Here is a tiny trained network, its code and every weight. The questions are about switching its units off for an input and a class, where a switched-off unit gives its printed mean instead of its output.

import numpy as np


def w(rows, s, z=0):
    codes = np.array(rows[::2]) - 128.0
    scale = np.full(codes.shape[1], s)
    scale[-1] = z or s
    return codes * scale


def norm(h):
    return h / np.sqrt((h * h).mean(-1, keepdims=True) + 1e-5)


def f(y):
    return y / 2 * (1 + np.tanh(0.7978845608 * (y + 0.044715 * y**3)))


def log_softmax(a):
    a = a - a.max(-1, keepdims=True)
    return a - np.log(np.exp(a).sum(-1, keepdims=True))


def net(x, mask):
    res = np.array(x, float).reshape(1, 6) / 4 @ E
    u = 0
    for l in range(2):
        y = f(norm(res) @ A[l][:, :-1].T + A[l][:, -1])
        res = res + np.where(mask[u : u + 7], y, B[l][:, -1]) @ B[l][:, :-1]
        u += 7
    return log_softmax(norm(res)[-1] @ U[:, :-1].T + U[:, -1])


A, B = {}, {}
E = w([
[186,145,141,69,135,31,127],'x0',
[47,81,111,105,90,107,142],'x1',
[129,131,101,144,179,114,174],'x2',
[142,144,123,196,68,154,84],'x3',
[137,130,122,142,90,140,184],'x4',
[114,77,254,167,207,114,127],'x5',
],0.009)
A[0] = w([
[133,94,77,160,203,3,63,155],'0.n1',
[115,131,2,135,225,213,162,147],'0.n2',
[167,128,147,83,229,141,243,60],'0.n3',
[104,135,72,107,181,39,206,3],'0.n4',
[225,213,44,70,193,115,151,15],'0.n5',
[187,133,79,155,112,130,81,101],'0.n6',
[40,43,126,209,125,114,65,91],'0.n7',
],0.0079,0.0018)
B[0] = w([
[47,125,64,142,222,80,206,212],'0.n1',
[62,164,52,80,251,46,118,253],'0.n2',
[105,122,163,41,33,42,208,236],'0.n3',
[87,141,207,92,174,59,150,205],'0.n4',
[215,148,125,191,146,149,2,236],'0.n5',
[178,120,94,100,93,121,196,169],'0.n6',
[67,198,87,243,18,135,102,223],'0.n7',
],0.007,0.0042)
A[1] = w([
[92,150,164,64,201,158,224,96],'1.n1',
[184,198,161,73,156,92,71,144],'1.n2',
[43,126,114,61,82,128,53,201],'1.n3',
[113,69,162,244,147,187,170,161],'1.n4',
[70,76,159,136,118,87,95,84],'1.n5',
[94,139,25,193,192,107,111,78],'1.n6',
[51,128,179,158,181,98,118,251],'1.n7',
],0.011,0.0031)
B[1] = w([
[100,146,140,114,117,72,254,212],'1.n1',
[60,139,21,132,175,188,150,208],'1.n2',
[220,171,155,229,137,185,136,211],'1.n3',
[160,54,158,37,162,99,8,207],'1.n4',
[175,122,173,82,151,109,55,169],'1.n5',
[227,172,112,47,174,106,228,225],'1.n6',
[101,40,188,145,72,170,32,254],'1.n7',
],0.0098,0.0075)
U = w([
[107,72,170,175,133,151,7,153],'0',
[61,92,167,118,149,62,174,140],'1',
[135,185,16,135,188,112,148,183],'2',
[159,180,72,216,53,172,106,9],'3',
],0.012,0.0013)

Each question gives the input, the list of numbers given to net, and the class t.
The units are the neurons (one row each of A and B). Each row of codes is followed by its name. A weight is (code - 128) times the scale printed after its matrix; where a second scale follows, it is the last column's (A, B and U).
mask holds one flag per neuron, layer by layer. A switched-off neuron (its flag False) gives its mean, the last column of its row in B, instead of its output. The means were averaged over made-up inputs and are rounded, as every weight is.
A unit's drop is (log p(t) with every unit on - log p(t) with that unit switched off) / (log p(t) with every unit on - log p(t) with every unit switched off).
The circuit of an input: a set's keep is (log p(t) with only the set's units on - log p(t) with every unit switched off) / (log p(t) with every unit on - log p(t) with every unit switched off). Starting from the 12 units with the biggest drops (on a tie, the unit counted first), units are removed one at a time, each time the one whose removal leaves the highest keep (on an exact tie, the one counted first), for as long as the keep stays at least 0.8.
units of the circuit, in order: the units of the circuit, biggest drop first
top k neurons: the k neurons with the biggest drops, biggest first
top k neurons in layer l: the k neurons of layer l with the biggest drops, biggest first
drop when u is switched off: that unit's drop, to one decimal
input [-6,2,-3,1,8,0], class 0: units of the circuit, in order -> 1.n4
input [7,8,-2,0,-2,-2], class 0: top 2 neurons in layer 1 -> 1.n6, 1.n5
input [-4,5,-4,1,8,0], class 0: units of the circuit, in order -> 1.n4, 0.n3
input [3,-2,-8,-4,4,2], class 2: top 2 neurons in layer 0 -> 0.n4, 0.n1
input [2,7,-8,7,-1,1], class 3: top 3 neurons in layer 1 -> 1.n3, 1.n7, 1.n4
input [5,-4,-5,4,-1,2], class 2: top 2 neurons in layer 1 -> 1.n2, 1.n7
input [-5,-2,1,7,-5,-7], class 2: top 2 neurons in layer 1 -> 1.n6, 1.n7
input [2,-3,-2,5,6,2], class 0: top 3 neurons -> 0.n3, 0.n2, 1.n4
input [-1,-8,-6,-8,-2,2], class 2: top 2 neurons in layer 1 -> 1.n2, 1.n7
input [-5,-5,-4,1,-7,-2], class 2: top 2 neurons in layer 1 -> 1.n7, 1.n6
input [8,-4,-6,-4,-7,1], class 2: top 2 neurons in layer 1 -> 1.n2, 1.n4
input [-2,7,0,6,-4,-2], class 3: drop when 1.n7 is switched off -> 0.1
input [6,5,3,5,3,7], class 0: drop when 0.n2 is switched off -> 0.1
input [-5,-8,6,4,7,-7], class 2: units of the circuit, in order -> 0.n2
